[[  1  -1   1   2   0  -2   6   0  -1   2]
 [  6   3   7  -5 -11  -6   5   0  19  -2]
 [  0  16 -41  45  57   1  37  -6  26 -44]
 [ -4   7  -5   8  18   9  13  -6   1   6]
 [ 48  -3 -14  37 -32  -5 -18 -37 -19   4]
 [ 26  -8  -8  12  -1   6  -7  -7 -14 -19]
 [-20  21  -3   7  13  23 -17  12  -6   6]]
->
[[-20  21  -3   7  13  23 -17  12  -6   6]
 [ -4   7  -5   8  18   9  13  -6   1   6]
 [  0  16 -41  45  57   1  37  -6  26 -44]
 [  1  -1   1   2   0  -2   6   0  -1   2]
 [  6   3   7  -5 -11  -6   5   0  19  -2]
 [ 26  -8  -8  12  -1   6  -7  -7 -14 -19]
 [ 48  -3 -14  37 -32  -5 -18 -37 -19   4]]

[[ -3  29 -35  72  46  55  35  14  42]
 [ 55 -57  44 -29 -39  25  33  40  24]
 [-46  47 -25 -17 -17 -27 -51 -40 -55]
 [  3 -43   6 -13  14 -21  74  29  58]]
->
[[-46  47 -25 -17 -17 -27 -51 -40 -55]
 [ -3  29 -35  72  46  55  35  14  42]
 [  3 -43   6 -13  14 -21  74  29  58]
 [ 55 -57  44 -29 -39  25  33  40  24]]

[[ -5   2  -9   2  -6  43  10 -63 -27  15 -69  -3 -63]
 [ -2   4  -1  -2  -7  44   8   5   7  15 -46  -4 -19]
 [  5   3   5   2   4 -17   7 -30 -21   4 -32   1 -29]
 [  1   2   0   0   4  -4   1  24   8   3  17   1  15]
 [ -6  -5   3  -9   4 -22  -1  30   2  -4  14  -6  24]
 [  8   7   9   5   7   1   5  19   9   0   3   6   3]]
->
[[ -6  -5   3  -9   4 -22  -1  30   2  -4  14  -6  24]
 [ -5   2  -9   2  -6  43  10 -63 -27  15 -69  -3 -63]
 [ -2   4  -1  -2  -7  44   8   5   7  15 -46  -4 -19]
 [  1   2   0   0   4  -4   1  24   8   3  17   1  15]
 [  5   3   5   2   4 -17   7 -30 -21   4 -32   1 -29]
 [  8   7   9   5   7   1   5  19   9   0   3   6   3]]

[[-25  -3   6   7   5   0   1]
 [-57  -8  -5   8   0   5  -1]
 [-21  -2  -1  -1   5  -1   1]
 [  0   0   1  -5   8  -1   1]
 [-54   0   1  -6   1   4   2]
 [ 24   5  -6 -15   1  -1   0]
 [ 12   3   1   1  -5  -2   0]]
->
[[-57  -8  -5   8   0   5  -1]
 [-54   0   1  -6   1   4   2]
 [-25  -3   6   7   5   0   1]
 [-21  -2  -1  -1   5  -1   1]
 [  0   0   1  -5   8  -1   1]
 [ 12   3   1   1  -5  -2   0]
 [ 24   5  -6 -15   1  -1   0]]

[[ 30  34 -37  -2 -37]
 [ 58 -69 -60  52 -73]
 [ 20  77  46 -62 -47]
 [-23 -14   3  27  76]
 [ 67  42  49  23 -67]
 [ 68 -31  74  77 -63]
 [ 70  19  77  74  28]]
->
[[-23 -14   3  27  76]
 [ 20  77  46 -62 -47]
 [ 30  34 -37  -2 -37]
 [ 58 -69 -60  52 -73]
 [ 67  42  49  23 -67]
 [ 68 -31  74  77 -63]
 [ 70  19  77  74  28]]

[[ 38 -22 -23  20   4  13   2  24]
 [ -5  21  31  -1  22  16  33 -15]
 [-33  61  33   1  14  -4  28 -15]
 [ 26  16  10  20  24  24  31  12]
 [-12  26   9   4  13   0  28  -6]
 [ 12   3 -12  11   1  -2   5  14]
 [  5  12  -1   9  13   4  25   4]
 [ 68 -17 -17  37  23  41  23  30]
 [ -8 -22 -17 -10 -13 -17 -17   1]]
->
[[-33  61  33   1  14  -4  28 -15]
 [-12  26   9   4  13   0  28  -6]
 [ -8 -22 -17 -10 -13 -17 -17   1]
 [ -5  21  31  -1  22  16  33 -15]
 [  5  12  -1   9  13   4  25   4]
 [ 12   3 -12  11   1  -2   5  14]
 [ 26  16  10  20  24  24  31  12]
 [ 38 -22 -23  20   4  13   2  24]
 [ 68 -17 -17  37  23  41  23  30]]

[[-28 -61]
 [  3   0]
 [-36 -66]
 [-18 -17]
 [  5   4]
 [ -3   5]
 [  2   0]
 [  7   1]]
->
[[-36 -66]
 [-28 -61]
 [-18 -17]
 [ -3   5]
 [  2   0]
 [  3   0]
 [  5   4]
 [  7   1]]

[[-24 -44  60]
 [  0   7  66]
 [ -7  -8  56]
 [ -8 -43 -11]]
->
[[-24 -44  60]
 [ -8 -43 -11]
 [ -7  -8  56]
 [  0   7  66]]

[[ -1 -17 -14]
 [-50  80 -64]
 [ -7 -10  -9]]
->
[[-50  80 -64]
 [ -7 -10  -9]
 [ -1 -17 -14]]
